Below is a small trained network, with its code and all its weights. Each question gives an input and a class and asks what happens when units are switched off, that is, made to give their printed mean instead of their output.

import numpy as np


def w(rows, s, z=0):
    codes = np.array(rows[::2]) - 128.0
    scale = np.full(codes.shape[1], s)
    scale[-1] = z or s
    return codes * scale


def norm(h):
    return h / np.sqrt((h * h).mean(-1, keepdims=True) + 1e-5)


def f(y):
    return np.maximum(y, 0)


def log_softmax(a):
    a = a - a.max(-1, keepdims=True)
    return a - np.log(np.exp(a).sum(-1, keepdims=True))


def net(x, mask):
    res = np.array(x, float).reshape(1, 6) / 4 @ E
    u = 0
    for l in range(4):
        y = f(norm(res) @ A[l][:, :-1].T + A[l][:, -1])
        res = res + np.where(mask[u : u + 7], y, B[l][:, -1]) @ B[l][:, :-1]
        u += 7
    return log_softmax(norm(res)[-1] @ U[:, :-1].T + U[:, -1])


A, B = {}, {}
E = w([
[97,107,148,210,105,122,171,13,3,37],'x0',
[107,13,54,66,106,41,206,217,66,31],'x1',
[148,119,237,163,78,123,130,209,79,115],'x2',
[123,138,109,197,83,146,85,50,40,91],'x3',
[83,219,177,183,94,4,203,131,127,109],'x4',
[1,137,96,163,253,97,151,83,218,75],'x5',
],0.0099)
A[0] = w([
[84,99,87,119,175,147,135,124,119,98,132],'L0N0',
[134,127,86,108,142,113,142,67,133,138,82],'L0N1',
[147,142,92,131,142,249,75,85,162,166,2],'L0N2',
[87,111,18,120,226,158,112,46,185,114,22],'L0N3',
[87,187,132,167,152,153,74,65,175,141,45],'L0N4',
[86,120,33,116,178,110,121,75,175,120,16],'L0N5',
[72,116,33,107,165,47,149,144,149,94,20],'L0N6',
],0.021,0.0068)
B[0] = w([
[129,70,148,141,152,140,141,141,126,86,191],'L0N0',
[96,126,95,90,136,121,156,89,123,131,161],'L0N1',
[198,117,127,96,172,77,4,94,103,125,225],'L0N2',
[91,141,83,12,212,230,241,74,117,79,248],'L0N3',
[49,165,156,211,95,177,135,172,124,197,220],'L0N4',
[72,143,90,75,161,196,200,127,143,73,204],'L0N5',
[93,133,72,200,90,9,95,171,141,109,218],'L0N6',
],0.018,0.017)
A[1] = w([
[102,187,201,158,164,78,153,65,180,125,69],'L1N0',
[174,145,113,179,134,148,120,51,211,143,2],'L1N1',
[157,138,109,168,105,192,113,100,187,161,33],'L1N2',
[158,154,106,162,34,135,141,52,27,119,75],'L1N3',
[166,106,136,163,124,128,150,61,211,111,20],'L1N4',
[164,93,89,156,102,163,127,107,164,170,66],'L1N5',
[162,120,95,73,140,127,123,210,252,181,41],'L1N6',
],0.023,0.0041)
B[1] = w([
[203,145,208,224,213,101,228,123,125,93,175],'L1N0',
[97,145,93,171,157,165,110,69,140,135,149],'L1N1',
[66,187,94,123,127,107,73,123,140,182,162],'L1N2',
[89,148,119,29,68,119,136,122,7,129,248],'L1N3',
[146,145,129,122,120,114,128,128,100,135,128],'L1N4',
[125,126,131,153,125,112,111,120,159,115,140],'L1N5',
[121,87,104,87,100,185,173,246,156,166,215],'L1N6',
],0.016,0.011)
A[2] = w([
[126,185,176,203,104,165,93,85,177,217,116],'L2N0',
[222,123,172,136,166,106,162,81,149,150,38],'L2N1',
[113,96,137,183,106,162,78,164,144,182,92],'L2N2',
[226,129,148,98,134,198,3,85,162,172,3],'L2N3',
[166,143,112,53,142,146,112,187,167,201,90],'L2N4',
[171,96,163,125,101,149,133,185,203,164,64],'L2N5',
[141,121,143,116,67,114,140,61,209,136,32],'L2N6',
],0.022,0.0036)
B[2] = w([
[98,198,199,205,111,131,110,132,121,184,206],'L2N0',
[223,137,143,86,193,98,138,138,116,89,142],'L2N1',
[158,115,97,137,120,151,190,147,131,161,180],'L2N2',
[174,116,88,100,183,16,26,4,193,160,248],'L2N3',
[169,132,85,85,82,149,151,150,206,189,233],'L2N4',
[150,152,150,103,65,147,180,164,144,146,194],'L2N5',
[116,131,119,101,147,134,124,119,111,89,128],'L2N6',
],0.018,0.012)
A[3] = w([
[147,102,110,157,88,6,95,156,175,85,93],'L3N0',
[166,37,128,172,91,168,68,132,67,97,82],'L3N1',
[189,67,171,161,114,148,137,126,119,79,94],'L3N2',
[182,103,136,128,132,129,48,105,161,117,1],'L3N3',
[95,37,185,177,124,153,57,156,111,88,76],'L3N4',
[207,116,98,90,59,114,103,59,54,114,42],'L3N5',
[178,120,119,136,107,165,29,136,126,106,66],'L3N6',
],0.023,0.0039)
B[3] = w([
[119,58,116,176,98,16,58,171,116,130,245],'L3N0',
[148,75,110,213,79,248,139,102,56,127,160],'L3N1',
[220,93,137,97,147,155,34,89,111,35,142],'L3N2',
[160,91,100,88,131,127,93,45,101,203,187],'L3N3',
[198,70,103,174,107,211,119,93,167,158,149],'L3N4',
[46,204,199,30,77,136,111,89,96,138,237],'L3N5',
[160,109,154,89,189,107,92,143,124,148,165],'L3N6',
],0.014,0.013)
U = w([
[37,118,66,80,253,219,215,87,206,89,166],'0',
[100,213,210,248,174,185,134,106,139,217,96],'1',
[168,23,112,156,96,193,101,111,82,89,2],'2',
[167,148,112,66,178,121,19,36,175,238,177],'3',
[91,146,164,52,60,126,117,107,14,132,166],'4',
[222,139,222,176,201,103,163,134,106,92,46],'5',
[182,116,113,89,56,149,163,201,192,213,163],'6',
[97,60,81,181,112,2,130,194,132,82,198],'7',
],0.014,0.0039)

Each question gives the input, the list of numbers given to net, and the class t.
The units are the neurons (one row each of A and B). Each row of codes is followed by its name. A weight is (code - 128) times the scale printed after its matrix; where a second scale follows, it is the last column's (A, B and U).
mask holds one flag per neuron, layer by layer. A switched-off neuron (its flag False) gives its mean, the last column of its row in B, instead of its output. The means were averaged over made-up inputs and are rounded, as every weight is.
A unit's drop is (log p(t) with every unit on - log p(t) with that unit switched off) / (log p(t) with every unit on - log p(t) with every unit switched off).
The circuit of an input: a set's keep is (log p(t) with only the set's units on - log p(t) with every unit switched off) / (log p(t) with every unit on - log p(t) with every unit switched off). Starting from the 12 units with the biggest drops (on a tie, the unit counted first), units are removed one at a time, each time the one whose removal leaves the highest keep (on an exact tie, the one counted first), for as long as the keep stays at least 0.8.
units of the circuit, in order: the units of the circuit, biggest drop first
most important unit: the unit with the biggest drop
top k neurons: the k neurons with the biggest drops, biggest first
k most important neurons of layer l: the k neurons of layer l with the biggest drops, biggest first
drop when u is switched off: that unit's drop, to one decimal
input [-2,3,6,-7,-2,5], class 7: most important unit -> L0N6
input [-1,-2,7,-8,-1,7], class 6: units of the circuit, in order -> (L1N6 L0N3)
input [-5,-3,-2,1,4,-6], class 6: units of the circuit, in order -> (L1N6 L0N3)
input [4,-4,-8,-6,0,-4], class 0: top 2 neurons -> (L0N3 L0N5)
input [4,-3,5,5,-5,5], class 1: top 2 neurons -> (L0N4 L2N0)
input [-8,6,8,8,-8,4], class 6: top 2 neurons -> (L0N3 L0N2)
input [-1,5,-4,1,-3,-5], class 6: units of the circuit, in order -> (L0N3 L2N3)
input [-2,2,7,-1,-6,0], class 6: top 2 neurons -> (L0N2 L0N3)
input [-4,5,7,6,-5,3], class 2: top 2 neurons -> (L0N2 L0N3)
input [-4,8,-4,-3,-4,0], class 7: top 2 neurons -> (L0N6 L0N4)
input [7,-4,-7,3,5,-3], class 1: top 3 neurons -> (L0N4 L1N0 L0N2)
input [2,2,8,-5,2,0], class 5: 2 most important neurons of layer 0 -> (L0N6 L0N3)
input [3,8,6,3,-4,4], class 7: top 3 neurons -> (L0N6 L3N0 L0N2)
input [-7,-5,2,-7,8,-2], class 6: units of the circuit, in order -> (L1N6)
input [-6,-6,2,-3,7,-6], class 6: top 2 neurons -> (L1N6 L0N4)
input [-7,-8,-4,-2,-7,8], class 0: 2 most important neurons of layer 0 -> (L0N3 L0N5)
input [-4,-2,3,-2,0,-8], class 6: top 2 neurons -> (L1N6 L0N2)
input [-6,4,-6,2,6,0], class 7: drop when L0N6 is switched off -> 2.1
input [-8,8,-4,1,2,-2], class 7: drop when L0N6 is switched off -> 1.8
input [-2,-6,7,5,7,7], class 1: drop when L0N4 is switched off -> 0.1
input [-5,5,5,4,-4,-6], class 6: most important unit -> L0N2
input [7,4,-7,0,-7,-5], class 0: 2 most important neurons of layer 0 -> (L0N3 L0N0)
